Below is a small trained network, with its code and all its weights. Each question gives an input and a class and asks what happens when units are switched off, that is, made to give their printed mean instead of their output.

import numpy as np


def w(rows, s, z=0):
    codes = np.array(rows[::2]) - 128.0
    scale = np.full(codes.shape[1], s)
    scale[-1] = z or s
    return codes * scale


def f(y):
    return y / 2 * (1 + np.tanh(0.7978845608 * (y + 0.044715 * y**3)))


def log_softmax(a):
    a = a - a.max(-1, keepdims=True)
    return a - np.log(np.exp(a).sum(-1, keepdims=True))


def net(x, mask):
    res = np.array(x, float).reshape(1, 8) / 4 @ E
    y = f(res @ A[0][:, :-1].T + A[0][:, -1])
    res = res + np.where(mask, y, B[0][:, -1]) @ B[0][:, :-1]
    return log_softmax(res[-1] @ U[:, :-1].T + U[:, -1])


A, B = {}, {}
E = w([
[76,197,56,104,149,79],'x0',
[122,178,197,185,108,99],'x1',
[149,136,34,232,121,77],'x2',
[13,96,186,162,76,49],'x3',
[92,129,133,209,115,204],'x4',
[163,38,110,88,252,86],'x5',
[138,224,129,82,128,166],'x6',
[144,117,152,137,138,28],'x7',
],0.011)
A[0] = w([
[114,155,129,83,115,130,68],'neuron 1',
[218,161,47,135,145,86,110],'neuron 2',
[162,123,135,125,251,94,99],'neuron 3',
[159,156,164,154,144,229,73],'neuron 4',
[10,195,117,129,105,124,115],'neuron 5',
[95,53,170,180,113,108,142],'neuron 6',
[140,197,240,149,89,82,100],'neuron 7',
[29,172,97,156,154,112,1],'neuron 8',
[76,160,99,163,113,131,202],'neuron 9',
[127,147,186,131,105,121,108],'neuron 10',
[169,185,79,143,124,102,189],'neuron 11',
[174,108,152,129,103,139,29],'neuron 12',
[174,138,84,143,102,119,124],'neuron 13',
[200,155,138,121,118,215,139],'neuron 14',
[199,184,43,137,129,140,122],'neuron 15',
[71,140,153,149,96,120,135],'neuron 16',
[131,204,189,135,95,105,160],'neuron 17',
[131,160,179,63,89,110,219],'neuron 18',
[107,51,115,167,86,119,88],'neuron 19',
],0.013,0.0073)
B[0] = w([
[120,148,132,88,37,94,156],'neuron 1',
[236,161,59,130,131,66,241],'neuron 2',
[118,83,95,57,211,113,228],'neuron 3',
[139,72,120,109,111,238,217],'neuron 4',
[19,185,56,146,72,138,241],'neuron 5',
[130,43,171,190,79,58,235],'neuron 6',
[117,208,240,166,241,136,250],'neuron 7',
[62,115,96,162,152,128,178],'neuron 8',
[91,175,46,216,77,154,219],'neuron 9',
[83,139,176,146,196,97,179],'neuron 10',
[147,191,151,174,123,84,223],'neuron 11',
[158,135,118,137,159,164,140],'neuron 12',
[179,148,96,232,129,116,177],'neuron 13',
[150,84,143,101,117,254,239],'neuron 14',
[243,188,83,143,93,174,238],'neuron 15',
[91,118,129,180,106,134,203],'neuron 16',
[117,225,224,152,188,168,238],'neuron 17',
[113,166,218,59,125,109,237],'neuron 18',
[140,44,178,245,97,70,197],'neuron 19',
],0.0097,0.013)
U = w([
[117,18,198,209,71,40,241],'0',
[110,168,173,17,77,58,136],'1',
[100,209,254,151,194,102,2],'2',
[255,194,88,153,115,92,46],'3',
[168,82,167,115,90,235,191],'4',
[134,62,98,63,215,46,126],'5',
[9,196,71,180,65,113,37],'6',
],0.012,0.005)

Each question gives the input, the list of numbers given to net, and the class t.
The units are the neurons (one row each of A and B). Each row of codes is followed by its name. A weight is (code - 128) times the scale printed after its matrix; where a second scale follows, it is the last column's (A, B and U).
mask holds one flag per neuron, in row order. A switched-off neuron (its flag False) gives its mean, the last column of its row in B, instead of its output. The means were averaged over made-up inputs and are rounded, as every weight is.
A unit's drop is (log p(t) with every unit on - log p(t) with that unit switched off) / (log p(t) with every unit on - log p(t) with every unit switched off).
The circuit of an input: a set's keep is (log p(t) with only the set's units on - log p(t) with every unit switched off) / (log p(t) with every unit on - log p(t) with every unit switched off). Starting from the 12 units with the biggest drops (on a tie, the unit counted first), units are removed one at a time, each time the one whose removal leaves the highest keep (on an exact tie, the one counted first), for as long as the keep stays at least 0.8.
circuit, biggest first: the units of the circuit, biggest drop first
k most important neurons: the k neurons with the biggest drops, biggest first
drop of u: that unit's drop, to one decimal
input [-5,-8,-1,-1,-8,-7,3,4], class 1: circuit, biggest first => [neuron 18; neuron 7]
input [-7,4,-5,-1,0,-1,3,-6], class 4: most important neuron => [neuron 4]
input [8,7,8,6,-6,4,7,5], class 6: 3 most important neurons => [neuron 5; neuron 9; neuron 8]
input [-1,6,1,3,2,-7,-6,5], class 2: 2 most important neurons => [neuron 7; neuron 17]
input [3,5,-1,0,6,0,-4,3], class 0: 2 most important neurons => [neuron 6; neuron 15]
input [0,7,-2,-3,7,-1,5,-2], class 4: 2 most important neurons => [neuron 4; neuron 14]
input [-3,5,-8,8,-4,7,-2,-3], class 0: 4 most important neurons => [neuron 6; neuron 17; neuron 11; neuron 15]
input [-1,-2,0,-5,-3,-2,1,-4], class 4: 3 most important neurons => [neuron 14; neuron 4; neuron 9]
input [-6,-1,-6,7,7,-6,-4,-2], class 0: 2 most important neurons => [neuron 6; neuron 19]
input [-8,7,0,-7,-5,-4,5,-3], class 4: 2 most important neurons => [neuron 14; neuron 4]
input [-8,-3,8,-5,8,-3,-3,1], class 4: 2 most important neurons => [neuron 14; neuron 4]
input [-6,0,2,-5,-5,-3,1,-2], class 4: 3 most important neurons => [neuron 14; neuron 4; neuron 9]
input [-1,8,3,1,0,8,-2,-6], class 0: 2 most important neurons => [neuron 6; neuron 2]
input [-5,5,8,-2,7,-6,-3,-5], class 4: circuit, biggest first => [neuron 4]
input [7,8,-6,-3,8,-6,6,-8], class 6: 2 most important neurons => [neuron 5; neuron 9]
input [-6,-1,3,3,-4,5,4,-5], class 5: drop of neuron 11 => 0.0
input [-5,1,6,4,-6,5,6,-3], class 5: drop of neuron 3 => 0.1
input [-6,-5,0,-6,4,8,-8,4], class 5: drop of neuron 3 => 2.3
input [5,-3,-8,0,1,-1,4,3], class 1: drop of neuron 1 => 0.2
input [1,-6,3,-2,5,-4,-7,-7], class 4: most important neuron => [neuron 5]
